Below is a small trained network, with its code and all its weights. Each question gives an input and a target symbol and asks what happens when units are switched off, that is, made to give their printed mean instead of their output.

import numpy as np


def w(rows, s, z=0):
    codes = np.array(rows[::2]) - 128.0
    scale = np.full(codes.shape[1], s)
    scale[-1] = z or s
    return codes * scale


def softmax(a):
    e = np.exp(a - a.max(-1, keepdims=True))
    return e / e.sum(-1, keepdims=True)


def log_softmax(a):
    a = a - a.max(-1, keepdims=True)
    return a - np.log(np.exp(a).sum(-1, keepdims=True))


def net(x, mask):
    ids = ['αβγδζηθλμξστφψω'.index(c) for c in x.split()]
    T = len(ids)
    res = E[ids] + P[:T]
    u = 0
    for l in range(2):
        r = res
        for j in range(3):
            rows = slice(4 * j, 4 * j + 4)
            q, k, v = (r @ M[l][rows].T for M in (Q, K, V))
            z = softmax(np.where(np.tri(T) > 0, q @ k.T / 4**0.5, -1e9)) @ v
            o = O[l][rows]
            res = res + np.where(mask[u + j], z, o[:, -1]) @ o[:, :-1]
        u += 3
    return log_softmax(res[-1] @ U[:, :-1].T + U[:, -1])


Q, K, V, O = {}, {}, {}, {}
E = w([
[77,165,131,63,153,193,83,48],'α',
[158,121,80,94,163,191,54,147],'β',
[46,156,159,127,171,64,177,70],'γ',
[72,72,133,157,169,87,39,113],'δ',
[210,187,101,104,154,137,183,220],'ζ',
[171,205,63,95,151,162,210,85],'η',
[87,93,200,73,164,78,154,198],'θ',
[163,170,152,154,140,118,52,200],'λ',
[167,45,78,162,160,94,102,190],'μ',
[78,117,97,250,7,231,158,155],'ξ',
[115,218,87,181,199,127,50,100],'σ',
[99,239,160,74,182,142,139,157],'τ',
[95,43,110,52,152,147,158,106],'φ',
[144,85,85,144,159,55,238,124],'ψ',
[130,190,132,198,180,32,160,161],'ω',
],0.011)
P = w([
[114,134,136,123,116,120,120,133],'0',
[173,96,188,155,158,169,164,75],'1',
[103,114,133,171,183,181,163,149],'2',
[115,185,81,79,2,69,90,116],'3',
[49,140,54,115,136,139,151,186],'4',
[165,106,212,194,209,209,174,99],'5',
[52,117,106,174,224,200,179,184],'6',
[82,193,52,83,51,101,120,140],'7',
[30,153,27,113,170,143,175,187],'8',
],0.008)
Q[0] = w([
[151,103,171,169,174,160,171,137],'L0H0',
[109,125,61,60,104,76,103,144],'L0H0',
[112,159,150,122,89,71,141,92],'L0H0',
[96,155,50,67,91,70,99,155],'L0H0',
[136,87,148,41,124,155,32,67],'L0H1',
[143,57,236,57,159,123,64,119],'L0H1',
[126,155,197,107,101,55,121,205],'L0H1',
[254,150,142,95,111,121,95,114],'L0H1',
[114,161,170,178,173,169,120,98],'L0H2',
[165,100,140,126,65,64,122,90],'L0H2',
[148,81,147,115,129,98,150,137],'L0H2',
[139,79,123,82,110,91,135,127],'L0H2',
],0.0085)
K[0] = w([
[137,105,130,114,194,133,148,144],'L0H0',
[94,128,111,145,29,141,136,145],'L0H0',
[146,138,153,123,86,94,126,98],'L0H0',
[83,151,94,138,12,132,133,145],'L0H0',
[176,122,120,34,169,95,38,74],'L0H1',
[181,106,180,45,209,50,72,141],'L0H1',
[132,150,202,130,79,77,133,207],'L0H1',
[254,139,124,119,101,131,104,116],'L0H1',
[69,120,178,205,65,200,173,127],'L0H2',
[158,135,133,108,119,73,79,83],'L0H2',
[146,131,171,109,139,105,140,118],'L0H2',
[159,137,149,77,162,89,106,112],'L0H2',
],0.0096)
V[0] = w([
[210,155,145,30,108,3,65,69],'L0H0',
[181,109,169,161,94,167,131,101],'L0H0',
[113,146,71,53,136,53,106,158],'L0H0',
[66,141,37,80,109,97,111,179],'L0H0',
[182,139,151,124,80,132,100,111],'L0H1',
[83,138,153,195,35,169,169,133],'L0H1',
[182,141,173,100,175,72,112,187],'L0H1',
[176,101,150,169,74,157,130,126],'L0H1',
[94,136,119,136,147,161,145,170],'L0H2',
[117,112,117,164,51,150,114,135],'L0H2',
[164,115,162,58,226,63,110,108],'L0H2',
[114,136,161,139,54,134,125,111],'L0H2',
],0.0077)
O[0] = w([
[180,144,138,63,51,31,84,80,5],'L0H0',
[169,119,222,185,135,159,138,85,50],'L0H0',
[118,149,26,75,55,42,106,159,158],'L0H0',
[28,149,45,122,29,94,116,201,189],'L0H0',
[217,148,172,112,62,118,117,97,7],'L0H1',
[120,138,189,176,34,154,164,185,170],'L0H1',
[168,105,83,86,228,75,82,148,97],'L0H1',
[215,113,193,173,46,162,147,164,56],'L0H1',
[78,141,84,115,141,180,142,166,236],'L0H2',
[105,169,119,137,3,112,103,138,75],'L0H2',
[191,77,164,131,244,131,151,105,106],'L0H2',
[99,160,148,91,39,102,110,137,54],'L0H2',
],0.0052,0.0024)
Q[1] = w([
[107,115,125,136,157,177,155,98],'L1H0',
[127,81,154,181,177,149,155,110],'L1H0',
[163,137,220,135,141,155,113,108],'L1H0',
[112,99,125,119,78,134,155,87],'L1H0',
[156,136,135,70,74,111,124,131],'L1H1',
[131,146,121,140,91,83,102,115],'L1H1',
[88,147,50,119,94,57,110,127],'L1H1',
[137,128,184,159,122,87,110,78],'L1H1',
[10,154,95,167,158,208,126,196],'L1H2',
[153,93,206,190,186,178,123,91],'L1H2',
[134,105,169,184,201,221,185,138],'L1H2',
[5,110,79,180,164,190,153,214],'L1H2',
],0.011)
K[1] = w([
[63,152,76,132,60,148,110,198],'L1H0',
[107,101,58,109,83,88,133,163],'L1H0',
[145,187,121,67,85,47,98,86],'L1H0',
[153,80,248,190,34,167,154,113],'L1H0',
[212,130,215,163,103,184,130,57],'L1H1',
[209,102,200,136,181,110,161,77],'L1H1',
[146,86,178,149,254,182,137,106],'L1H1',
[212,113,138,30,145,37,107,71],'L1H1',
[33,141,117,194,83,204,187,214],'L1H2',
[115,174,35,60,20,35,128,151],'L1H2',
[51,149,50,112,32,89,96,168],'L1H2',
[42,132,112,189,97,197,143,223],'L1H2',
],0.008)
V[1] = w([
[122,67,112,143,102,106,183,123],'L1H0',
[122,88,85,64,142,161,97,171],'L1H0',
[133,131,202,45,158,76,96,96],'L1H0',
[139,161,144,136,109,104,161,173],'L1H0',
[127,140,179,138,115,86,156,169],'L1H1',
[138,124,109,92,97,214,102,136],'L1H1',
[136,67,191,72,105,143,131,136],'L1H1',
[140,129,155,78,85,181,104,142],'L1H1',
[156,249,117,109,139,148,147,139],'L1H2',
[89,157,144,158,115,128,24,111],'L1H2',
[200,105,88,171,134,120,79,186],'L1H2',
[160,99,76,147,117,170,135,42],'L1H2',
],0.011)
O[1] = w([
[163,121,168,110,204,148,127,145,126],'L1H0',
[161,133,76,164,113,146,91,142,181],'L1H0',
[97,149,101,132,125,93,145,175,1],'L1H0',
[138,121,127,78,123,144,153,123,145],'L1H0',
[134,139,121,63,111,130,178,157,122],'L1H1',
[139,130,60,172,164,132,122,104,151],'L1H1',
[159,185,88,146,170,161,131,181,56],'L1H1',
[141,150,54,162,155,118,137,135,100],'L1H1',
[136,85,61,135,49,40,207,66,161],'L1H2',
[7,155,131,154,91,90,60,145,126],'L1H2',
[104,195,95,70,106,213,127,26,103],'L1H2',
[122,103,174,218,224,108,124,52,80],'L1H2',
],0.013,0.0068)
U = w([
[179,84,155,177,160,69,210,78,101],'α',
[108,115,230,169,110,78,174,224,160],'β',
[170,111,166,167,69,178,115,121,254],'γ',
[191,169,95,102,107,174,169,241,165],'δ',
[28,253,60,86,106,150,165,118,92],'ζ',
[178,80,156,42,222,134,143,115,79],'η',
[75,68,162,136,98,81,46,71,69],'θ',
[51,193,196,140,106,158,36,174,134],'λ',
[209,178,77,82,120,155,192,65,122],'μ',
[97,112,191,30,101,120,146,106,126],'ξ',
[143,99,69,143,41,69,134,178,189],'σ',
[131,180,139,55,159,195,48,54,131],'τ',
[202,91,125,190,188,151,95,189,156],'φ',
[63,97,101,181,201,41,129,160,2],'ψ',
[132,159,35,178,148,147,57,47,122],'ω',
],0.0071,0.0034)

Each question gives the input, a string of symbols that net reads in full, and the target symbol t.
The units are the heads (4 rows each of Q, K, V and O). Each row of codes is followed by its name. A weight is (code - 128) times the scale printed after its matrix; where a second scale follows, it is the last column's (O and U).
mask holds one flag per head, layer by layer. A switched-off head (its flag False) gives its mean, the last column of its rows in O, instead of its output. The means were averaged over made-up inputs and are rounded, as every weight is.
A unit's drop is (log p(t) with every unit on - log p(t) with that unit switched off) / (log p(t) with every unit on - log p(t) with every unit switched off).
The circuit of an input: a set's keep is (log p(t) with only the set's units on - log p(t) with every unit switched off) / (log p(t) with every unit on - log p(t) with every unit switched off). Starting from all 6 units, units are removed one at a time, each time the one whose removal leaves the highest keep (on an exact tie, the one counted first), for as long as the keep stays at least 0.8.
circuit, biggest first: the units of the circuit, biggest drop first
unit that matters most: the unit with the biggest drop
which heads matter: for each layer, one digit per head in row order, 1 if its drop is at least 0.15 and else 0, layers parted by /
input ξ μ θ ω, target β: unit that matters most -> L0H0
input φ τ τ β τ β δ γ, target ω: circuit, biggest first -> (L0H0 L1H2 L1H1)
input ω η μ β σ α ω, target θ: circuit, biggest first -> (L1H1 L0H0 L1H2)
input β λ η η, target ζ: circuit, biggest first -> (L0H0 L1H2 L1H0)
input γ τ θ λ ξ θ, target ψ: which heads matter -> 011 / 011
input ω δ μ ω ω η η η ζ, target α: circuit, biggest first -> (L1H2 L0H0 L0H1)
input θ ξ τ β, target ω: which heads matter -> 101 / 011
input μ λ θ, target τ: circuit, biggest first -> (L1H2 L0H0)
input ξ λ δ ω δ ζ τ, target ζ: circuit, biggest first -> (L0H2 L1H1)
input τ φ ζ τ, target φ: circuit, biggest first -> (L1H2 L0H0 L1H1)
input μ δ ψ ω λ α, target ξ: circuit, biggest first -> (L1H1 L0H0)
input σ ξ γ, target ξ: circuit, biggest first -> (L1H0 L0H1 L0H2)
input ζ τ φ η ψ θ, target α: circuit, biggest first -> (L1H2 L0H0)
input γ β ζ, target β: which heads matter -> 100 / 011
input β γ ζ, target ω: unit that matters most -> L0H0
input μ ξ δ γ, target ξ: circuit, biggest first -> (L1H0 L0H1)
input ψ β ζ τ ξ γ τ β, target ω: circuit, biggest first -> (L1H1 L0H0 L1H0)
input β β η τ β θ τ ζ, target δ: which heads matter -> 100 / 001
input ω σ τ ζ α φ ω, target ψ: which heads matter -> 110 / 001
input ω λ θ, target ξ: unit that matters most -> L1H1
input ζ ζ ω α σ φ, target ψ: circuit, biggest first -> (L0H0 L1H2 L1H1)
input α γ τ μ λ τ, target τ: circuit, biggest first -> (L1H2 L0H0)
input γ τ ω θ λ γ σ, target ζ: which heads matter -> 100 / 001
input ω η μ φ φ μ β, target φ: which heads matter -> 000 / 001
input ξ φ ζ β τ μ λ, target σ: which heads matter -> 011 / 011
input σ α ψ φ τ, target η: which heads matter -> 100 / 001
input θ τ φ, target δ: which heads matter -> 100 / 101
